Here is a tiny trained network, its code and every weight. The questions are about switching its units off for an input and a class, where a switched-off unit gives its printed mean instead of its output.

import numpy as np


def w(rows, s, z=0):
    codes = np.array(rows[::2]) - 128.0
    scale = np.full(codes.shape[1], s)
    scale[-1] = z or s
    return codes * scale


def f(y):
    return y / 2 * (1 + np.tanh(0.7978845608 * (y + 0.044715 * y**3)))


def log_softmax(a):
    a = a - a.max(-1, keepdims=True)
    return a - np.log(np.exp(a).sum(-1, keepdims=True))


def net(x, mask):
    res = np.array(x, float).reshape(1, 5) / 4 @ E
    y = f(res @ A[0][:, :-1].T + A[0][:, -1])
    res = res + np.where(mask, y, B[0][:, -1]) @ B[0][:, :-1]
    return log_softmax(res[-1] @ U[:, :-1].T + U[:, -1])


A, B = {}, {}
E = w([
[184,96,5,119,163,67,183],'x0',
[97,91,138,47,128,193,233],'x1',
[129,118,117,134,133,138,110],'x2',
[2,238,54,108,217,127,90],'x3',
[84,117,123,130,109,118,138],'x4',
],0.0072)
A[0] = w([
[134,101,123,2,168,245,170,214],'n1',
[172,113,36,107,185,47,191,116],'n2',
[104,172,235,115,130,207,66,49],'n3',
[69,223,101,106,186,145,153,80],'n4',
[110,156,156,248,114,18,46,85],'n5',
[51,203,59,121,190,101,107,98],'n6',
[81,143,236,152,97,196,76,53],'n7',
[173,174,132,220,160,34,33,90],'n8',
[74,187,106,104,232,179,79,38],'n9',
[59,186,97,148,210,115,159,3],'n10',
],0.0058,0.0032)
B[0] = w([
[70,70,162,57,212,37,26,226],'n1',
[72,210,45,222,214,217,180,224],'n2',
[98,141,42,241,176,178,255,173],'n3',
[197,44,157,55,50,117,164,206],'n4',
[111,57,168,105,179,108,133,224],'n5',
[208,88,136,76,99,166,157,253],'n6',
[122,86,56,228,153,181,217,179],'n7',
[61,18,188,100,193,91,141,233],'n8',
[211,70,99,67,63,120,176,203],'n9',
[193,38,113,116,84,119,195,183],'n10',
],0.0065,0.0052)
U = w([
[221,79,129,117,42,137,170,49],'0',
[92,155,80,208,168,167,202,55],'1',
[120,143,131,123,135,132,112,244],'2',
[112,148,130,126,120,122,110,254],'3',
[69,97,170,102,181,79,113,23],'4',
[109,247,121,117,67,111,69,79],'5',
],0.013,0.008)

Each question gives the input, the list of numbers given to net, and the class t.
The units are the neurons (one row each of A and B). Each row of codes is followed by its name. A weight is (code - 128) times the scale printed after its matrix; where a second scale follows, it is the last column's (A, B and U).
mask holds one flag per neuron, in row order. A switched-off neuron (its flag False) gives its mean, the last column of its row in B, instead of its output. The means were averaged over made-up inputs and are rounded, as every weight is.
A unit's drop is (log p(t) with every unit on - log p(t) with that unit switched off) / (log p(t) with every unit on - log p(t) with every unit switched off).
The circuit of an input: a set's keep is (log p(t) with only the set's units on - log p(t) with every unit switched off) / (log p(t) with every unit on - log p(t) with every unit switched off). Starting from all 10 units, units are removed one at a time, each time the one whose removal leaves the highest keep (on an exact tie, the one counted first), for as long as the keep stays at least 0.8.
circuit, biggest first: the units of the circuit, biggest drop first
unit that matters most: the unit with the biggest drop
k most important neurons: the k neurons with the biggest drops, biggest first
drop of u: that unit's drop, to one decimal
input [-6,-8,-2,-2,-7], class 4: 2 most important neurons	[n8 n5]
input [1,8,-6,4,6], class 4: circuit, biggest first	[n1]
input [-7,-7,-4,6,1], class 1: 2 most important neurons	[n3 n7]
input [0,5,-3,5,-3], class 0: circuit, biggest first	[n4 n9]
input [-8,-7,6,3,4], class 1: 3 most important neurons	[n3 n7 n1]
input [5,-6,6,7,-3], class 0: 2 most important neurons	[n6 n9]
input [1,-6,0,-1,-1], class 4: circuit, biggest first	[n8 n5]
input [6,-4,5,8,-7], class 0: circuit, biggest first	[n6 n9]
input [5,3,-5,5,4], class 0: circuit, biggest first	[n4 n6]
input [7,-4,5,0,-2], class 1: 2 most important neurons	[n2 n1]
input [5,8,-4,3,1], class 4: 3 most important neurons	[n1 n3 n7]
input [1,-8,-3,4,7], class 4: 2 most important neurons	[n8 n5]
input [5,0,2,-3,-7], class 2: 2 most important neurons	[n3 n7]
input [8,-7,7,1,-4], class 1: unit that matters most	n2
input [-6,-8,-1,1,4], class 4: 3 most important neurons	[n8 n5 n2]
input [4,8,0,-3,8], class 2: 2 most important neurons	[n8 n5]
input [5,5,0,-2,7], class 2: 3 most important neurons	[n1 n3 n7]
input [-5,4,1,-1,-4], class 1: 4 most important neurons	[n3 n7 n4 n8]
input [3,-8,0,3,-6], class 4: drop of n8	0.8
input [-6,5,6,0,4], class 1: unit that matters most	n3
input [8,0,2,-3,2], class 1: drop of n2	0.3
input [3,-2,8,-4,-7], class 3: drop of n9	0.2
